Here is a tiny trained network, its code and every weight. The questions are about switching its units off for an input and a target symbol, where a switched-off unit gives its printed mean instead of its output.

import numpy as np


def w(rows, s, z=0):
    codes = np.array(rows[::2]) - 128.0
    scale = np.full(codes.shape[1], s)
    scale[-1] = z or s
    return codes * scale


def norm(h):
    return h / np.sqrt((h * h).mean(-1, keepdims=True) + 1e-5)


def f(y):
    return np.maximum(y, 0)


def softmax(a):
    e = np.exp(a - a.max(-1, keepdims=True))
    return e / e.sum(-1, keepdims=True)


def log_softmax(a):
    a = a - a.max(-1, keepdims=True)
    return a - np.log(np.exp(a).sum(-1, keepdims=True))


def net(x, mask):
    ids = ['ΔΦΨΩεμπτ'.index(c) for c in x.split()]
    T = len(ids)
    res = E[ids] + P[:T]
    r = norm(res)
    for j in range(2):
        rows = slice(4 * j, 4 * j + 4)
        q, k, v = (r @ M[0][rows].T for M in (Q, K, V))
        z = softmax(np.where(np.tri(T) > 0, q @ k.T / 4**0.5, -1e9)) @ v
        o = O[0][rows]
        res = res + np.where(mask[j], z, o[:, -1]) @ o[:, :-1]
    y = f(norm(res) @ A[0][:, :-1].T + A[0][:, -1])
    res = res + np.where(mask[2:6], y, B[0][:, -1]) @ B[0][:, :-1]
    return log_softmax(norm(res)[-1] @ U[:, :-1].T + U[:, -1])


Q, K, V, O, A, B = {}, {}, {}, {}, {}, {}
E = w([
[73,80,251,77,143,132],'Δ',
[139,59,140,215,215,169],'Φ',
[91,51,153,115,93,80],'Ψ',
[92,114,132,107,134,93],'Ω',
[100,113,142,162,136,163],'ε',
[178,122,140,153,157,123],'μ',
[159,129,129,113,159,181],'π',
[116,137,174,127,107,101],'τ',
],0.028)
P = w([
[116,45,218,80,247,91],'0',
[111,61,169,96,184,111],'1',
[126,73,160,96,172,109],'2',
[120,81,148,109,159,116],'3',
[122,98,147,121,163,119],'4',
[121,108,139,119,160,119],'5',
[131,112,125,134,162,121],'6',
[127,118,121,138,148,127],'7',
[131,136,116,134,154,119],'8',
[135,143,111,136,151,118],'9',
[126,149,97,146,149,131],'10',
[134,163,99,148,133,113],'11',
[135,172,99,145,132,105],'12',
[125,148,96,156,147,131],'13',
],0.013)
Q[0] = w([
[157,83,108,125,71,135],'head 0',
[106,74,140,113,124,57],'head 0',
[57,190,213,119,125,76],'head 0',
[92,164,226,209,253,143],'head 0',
[81,153,181,150,179,88],'head 1',
[167,204,89,104,55,114],'head 1',
[29,78,103,111,132,133],'head 1',
[171,193,45,116,16,163],'head 1',
],0.011)
K[0] = w([
[159,111,146,94,105,94],'head 0',
[109,143,126,118,118,62],'head 0',
[157,90,220,127,82,107],'head 0',
[180,247,90,130,56,139],'head 0',
[143,122,27,161,107,148],'head 1',
[100,6,151,130,215,190],'head 1',
[157,220,117,116,141,149],'head 1',
[145,60,204,83,180,117],'head 1',
],0.012)
V[0] = w([
[144,105,129,211,190,127],'head 0',
[207,143,134,132,178,122],'head 0',
[192,152,88,60,176,205],'head 0',
[162,116,149,113,135,54],'head 0',
[87,130,183,226,104,30],'head 1',
[96,103,72,203,80,164],'head 1',
[15,141,166,112,158,163],'head 1',
[117,95,9,68,161,112],'head 1',
],0.011)
O[0] = w([
[119,43,129,198,69,55,203],'head 0',
[203,106,125,153,88,108,173],'head 0',
[159,76,93,124,73,202,65],'head 0',
[161,208,133,95,151,44,205],'head 0',
[115,159,82,234,117,65,254],'head 1',
[44,60,174,184,176,114,23],'head 1',
[26,157,46,170,102,252,236],'head 1',
[126,65,2,31,171,86,30],'head 1',
],0.0089,0.0066)
A[0] = w([
[82,109,106,151,173,156,3],'neuron 0',
[145,254,147,73,171,113,32],'neuron 1',
[179,119,68,146,86,119,104],'neuron 2',
[144,73,147,155,96,201,43],'neuron 3',
],0.0092,0.002)
B[0] = w([
[30,102,148,47,185,57,152],'neuron 0',
[191,127,129,150,173,151,255],'neuron 1',
[119,134,154,155,3,120,194],'neuron 2',
[127,85,84,81,129,150,215],'neuron 3',
],0.012,0.0052)
U = w([
[96,139,216,104,100,179,71],'Δ',
[133,61,126,179,190,123,26],'Φ',
[61,111,119,111,78,55,60],'Ψ',
[105,148,26,108,164,112,147],'Ω',
[1,105,112,143,122,144,106],'ε',
[180,98,162,133,67,63,66],'μ',
[137,114,115,58,91,176,253],'π',
[139,230,137,175,114,172,173],'τ',
],0.01,0.0048)

Each question gives the input, a string of symbols that net reads in full, and the target symbol t.
The units are the heads (4 rows each of Q, K, V and O) and the neurons (one row each of A and B). Each row of codes is followed by its name. A weight is (code - 128) times the scale printed after its matrix; where a second scale follows, it is the last column's (O, A, B and U).
mask holds one flag per unit, heads first, then neurons. A switched-off unit (its flag False) gives its mean, the last column of its rows in O or B, instead of its output. The means were averaged over made-up inputs and are rounded, as every weight is.
A unit's drop is (log p(t) with every unit on - log p(t) with that unit switched off) / (log p(t) with every unit on - log p(t) with every unit switched off).
The circuit of an input: a set's keep is (log p(t) with only the set's units on - log p(t) with every unit switched off) / (log p(t) with every unit on - log p(t) with every unit switched off). Starting from all 6 units, units are removed one at a time, each time the one whose removal leaves the highest keep (on an exact tie, the one counted first), for as long as the keep stays at least 0.8.
units of the circuit, in order: the units of the circuit, biggest drop first
most important unit: the unit with the biggest drop
top k neurons: the k neurons with the biggest drops, biggest first
which heads matter: for each layer, one digit per head in row order, 1 if its drop is at least 0.15 and else 0, layers parted by /
drop when u is switched off: that unit's drop, to one decimal
input Δ ε τ π π Δ π Ω μ, target π: which heads matter : 10
input π Ω τ Ω, target τ: top 2 neurons : neuron 1; neuron 3
input π τ ε Ω ε ε Ψ, target ε: which heads matter : 01
input Ψ Φ ε ε Δ Ω π Δ ε, target π: which heads matter : 10
input τ Ω μ μ Ω Ω τ Ψ Ω τ Φ Ω ε, target ε: units of the circuit, in order : head 0; neuron 0
input ε ε Ψ τ μ τ Φ μ ε, target μ: most important unit : head 0
input ε Δ τ μ Φ Φ Δ π Φ, target π: units of the circuit, in order : head 0; head 1
input Ω Δ Ω τ Δ Δ Ψ Ψ μ ε τ Ψ, target τ: units of the circuit, in order : head 1; head 0
input τ Δ Δ Δ Φ ε Δ, target ε: which heads matter : 01
input π Ψ Φ Φ ε Δ μ Φ Φ, target μ: which heads matter : 11
input π μ Φ Δ μ μ Δ μ Ω, target μ: which heads matter : 01
input ε Ω ε Φ Δ Ψ μ, target μ: which heads matter : 10
input τ μ Ψ Δ Ω Δ π Δ, target π: which heads matter : 01
input Ψ μ Φ μ π μ Φ ε τ τ Φ τ Ψ Ψ, target τ: units of the circuit, in order : head 1
input μ ε τ, target τ: which heads matter : 11
input ε Ψ Ω τ ε τ τ Δ Φ μ Φ μ Δ, target μ: drop when head 1 is switched off : 1.2
input Ψ Δ τ Δ μ ε, target μ: drop when head 0 is switched off : 0.4
input Δ ε Ω π π ε π Ω, target π: drop when head 1 is switched off : 1.0
input τ Ψ ε μ μ, target μ: drop when neuron 3 is switched off : 0.0
input π ε Δ Φ Ω, target Ω: top neuron : neuron 2
